Below is a small trained network, with its code and all its weights. Each question gives an input and a target symbol and asks what happens when units are switched off, that is, made to give their printed mean instead of their output.

import numpy as np


def w(rows, s, z=0):
    codes = np.array(rows[::2]) - 128.0
    scale = np.full(codes.shape[1], s)
    scale[-1] = z or s
    return codes * scale


def f(y):
    return np.maximum(y, 0)


def softmax(a):
    e = np.exp(a - a.max(-1, keepdims=True))
    return e / e.sum(-1, keepdims=True)


def log_softmax(a):
    a = a - a.max(-1, keepdims=True)
    return a - np.log(np.exp(a).sum(-1, keepdims=True))


def net(x, mask):
    ids = ['ΔΦαγεμ'.index(c) for c in x.split()]
    T = len(ids)
    res = E[ids] + P[:T]
    u = 0
    for l in range(2):
        q, k, v = (res @ M[l].T for M in (Q, K, V))
        z = softmax(np.where(np.tri(T) > 0, q @ k.T / 3**0.5, -1e9)) @ v
        res = res + np.where(mask[u], z, O[l][:, -1]) @ O[l][:, :-1]
        u += 1
        y = f(res @ A[l][:, :-1].T + A[l][:, -1])
        res = res + np.where(mask[u : u + 12], y, B[l][:, -1]) @ B[l][:, :-1]
        u += 12
    return log_softmax(res[-1] @ U[:, :-1].T + U[:, -1])


Q, K, V, O, A, B = {}, {}, {}, {}, {}, {}
E = w([
[192,107,100],'Δ',
[179,191,89],'Φ',
[150,96,129],'α',
[72,2,164],'γ',
[121,155,130],'ε',
[51,160,139],'μ',
],0.0087)
P = w([
[94,167,255],'0',
[236,86,184],'1',
[107,105,59],'2',
[228,80,168],'3',
[95,106,54],'4',
[223,74,176],'5',
[95,103,49],'6',
[215,79,174],'7',
[91,103,48],'8',
[211,81,178],'9',
[90,111,48],'10',
],0.0083)
Q[0] = w([
[80,112,4],'L0H0',
[124,140,91],'L0H0',
[157,137,205],'L0H0',
],0.017)
K[0] = w([
[66,33,133],'L0H0',
[127,97,119],'L0H0',
[195,248,116],'L0H0',
],0.015)
V[0] = w([
[190,216,91],'L0H0',
[128,3,153],'L0H0',
[201,110,96],'L0H0',
],0.0064)
O[0] = w([
[224,254,136,54],'L0H0',
[96,4,124,253],'L0H0',
[168,99,130,154],'L0H0',
],0.0061,0.0025)
A[0] = w([
[80,217,100,171],'L0N0',
[52,171,140,138],'L0N1',
[80,119,19,170],'L0N2',
[130,130,177,163],'L0N3',
[211,140,121,104],'L0N4',
[228,146,121,100],'L0N5',
[12,113,129,147],'L0N6',
[110,149,197,235],'L0N7',
[134,145,82,114],'L0N8',
[131,149,195,255],'L0N9',
[1,110,130,151],'L0N10',
[125,131,122,118],'L0N11',
],0.0079,0.0058)
B[0] = w([
[125,254,149,153],'L0N0',
[83,186,147,149],'L0N1',
[151,99,67,249],'L0N2',
[141,132,161,174],'L0N3',
[50,66,169,179],'L0N4',
[55,87,178,190],'L0N5',
[48,128,140,238],'L0N6',
[139,154,200,229],'L0N7',
[157,122,118,134],'L0N8',
[142,147,200,255],'L0N9',
[26,129,153,251],'L0N10',
[128,129,131,128],'L0N11',
],0.0075,0.0047)
Q[1] = w([
[126,112,129],'L1H0',
[131,131,9],'L1H0',
[132,159,141],'L1H0',
],0.014)
K[1] = w([
[140,121,138],'L1H0',
[159,82,10],'L1H0',
[92,143,121],'L1H0',
],0.011)
V[1] = w([
[1,104,140],'L1H0',
[144,64,124],'L1H0',
[84,185,134],'L1H0',
],0.0096)
O[1] = w([
[2,79,122,254],'L1H0',
[129,21,179,79],'L1H0',
[101,213,82,203],'L1H0',
],0.0087,0.0096)
A[1] = w([
[255,152,163,184],'L1N0',
[70,120,124,77],'L1N1',
[68,120,124,74],'L1N2',
[111,130,172,112],'L1N3',
[129,140,208,145],'L1N4',
[144,158,225,145],'L1N5',
[84,121,121,93],'L1N6',
[71,127,136,62],'L1N7',
[131,41,196,3],'L1N8',
[111,126,207,114],'L1N9',
[116,140,112,109],'L1N10',
[108,142,114,87],'L1N11',
],0.009,0.0075)
B[1] = w([
[248,98,14,193],'L1N0',
[181,124,44,250],'L1N1',
[183,120,48,254],'L1N2',
[182,105,149,164],'L1N3',
[149,42,151,176],'L1N4',
[139,39,130,192],'L1N5',
[146,122,58,224],'L1N6',
[219,124,78,233],'L1N7',
[118,254,90,190],'L1N8',
[183,82,165,176],'L1N9',
[143,91,128,143],'L1N10',
[156,98,118,147],'L1N11',
],0.0056,0.0092)
U = w([
[249,24,142,81],'Δ',
[254,186,31,77],'Φ',
[66,52,251,229],'α',
[90,42,64,94],'γ',
[28,187,207,254],'ε',
[48,237,55,45],'μ',
],0.0042,0.0052)

Each question gives the input, a string of symbols that net reads in full, and the target symbol t.
The units are the heads (3 rows each of Q, K, V and O) and the neurons (one row each of A and B). Each row of codes is followed by its name. A weight is (code - 128) times the scale printed after its matrix; where a second scale follows, it is the last column's (O, A, B and U).
mask holds one flag per unit, layer by layer, with each layer's heads first. A switched-off unit (its flag False) gives its mean, the last column of its rows in O or B, instead of its output. The means were averaged over made-up inputs and are rounded, as every weight is.
A unit's drop is (log p(t) with every unit on - log p(t) with that unit switched off) / (log p(t) with every unit on - log p(t) with every unit switched off).
The circuit of an input: a set's keep is (log p(t) with only the set's units on - log p(t) with every unit switched off) / (log p(t) with every unit on - log p(t) with every unit switched off). Starting from the 12 units with the biggest drops (on a tie, the unit counted first), units are removed one at a time, each time the one whose removal leaves the highest keep (on an exact tie, the one counted first), for as long as the keep stays at least 0.8.
circuit, biggest first: the units of the circuit, biggest drop first
most important unit: the unit with the biggest drop
top k neurons: the k neurons with the biggest drops, biggest first
k most important neurons of layer l: the k neurons of layer l with the biggest drops, biggest first
drop when u is switched off: that unit's drop, to one decimal
input Δ Δ μ Δ Δ Φ, target Δ: 2 most important neurons of layer 0 : [L0N10 L0N6]
input Δ α ε ε ε Δ Δ α, target Δ: top 2 neurons : [L0N10 L0N6]
input Δ Φ Φ α α ε Δ, target Δ: circuit, biggest first : [L1H0 L0N10]
input Φ γ Φ α γ Φ α α, target Φ: circuit, biggest first : [L1H0 L0H0 L0N0]
input Δ γ Φ γ ε μ ε γ, target Δ: top 3 neurons : [L0N10 L0N6 L1N0]
input Φ Φ γ α, target Φ: circuit, biggest first : [L1H0 L0H0]
input μ α μ, target μ: top 3 neurons : [L0N0 L0N1 L0N10]
input γ γ Φ ε ε Δ, target γ: top neuron : [L0N10]
input Φ ε γ ε μ Φ γ γ γ ε, target Φ: circuit, biggest first : [L1H0 L0H0 L0N0]
input Φ Φ Φ Φ α γ γ ε, target Φ: circuit, biggest first : [L1H0 L0H0]
input Φ γ γ ε ε Δ μ Δ μ μ, target Φ: top 4 neurons : [L0N10 L0N6 L1N0 L0N0]
input γ Δ Δ Φ, target γ: 2 most important neurons of layer 0 : [L0N10 L0N6]
input α Φ γ μ, target α: drop when L1N0 is switched off : 0.1
input Φ α γ Φ α γ, target Φ: drop when L0N4 is switched off : 0.0
input Δ μ ε α α Φ ε γ γ α, target Δ: drop when L0H0 is switched off : 0.2
input γ γ γ γ, target γ: most important unit : L1H0
input α Φ α Φ, target α: 2 most important neurons of layer 0 : [L0N5 L0N4]
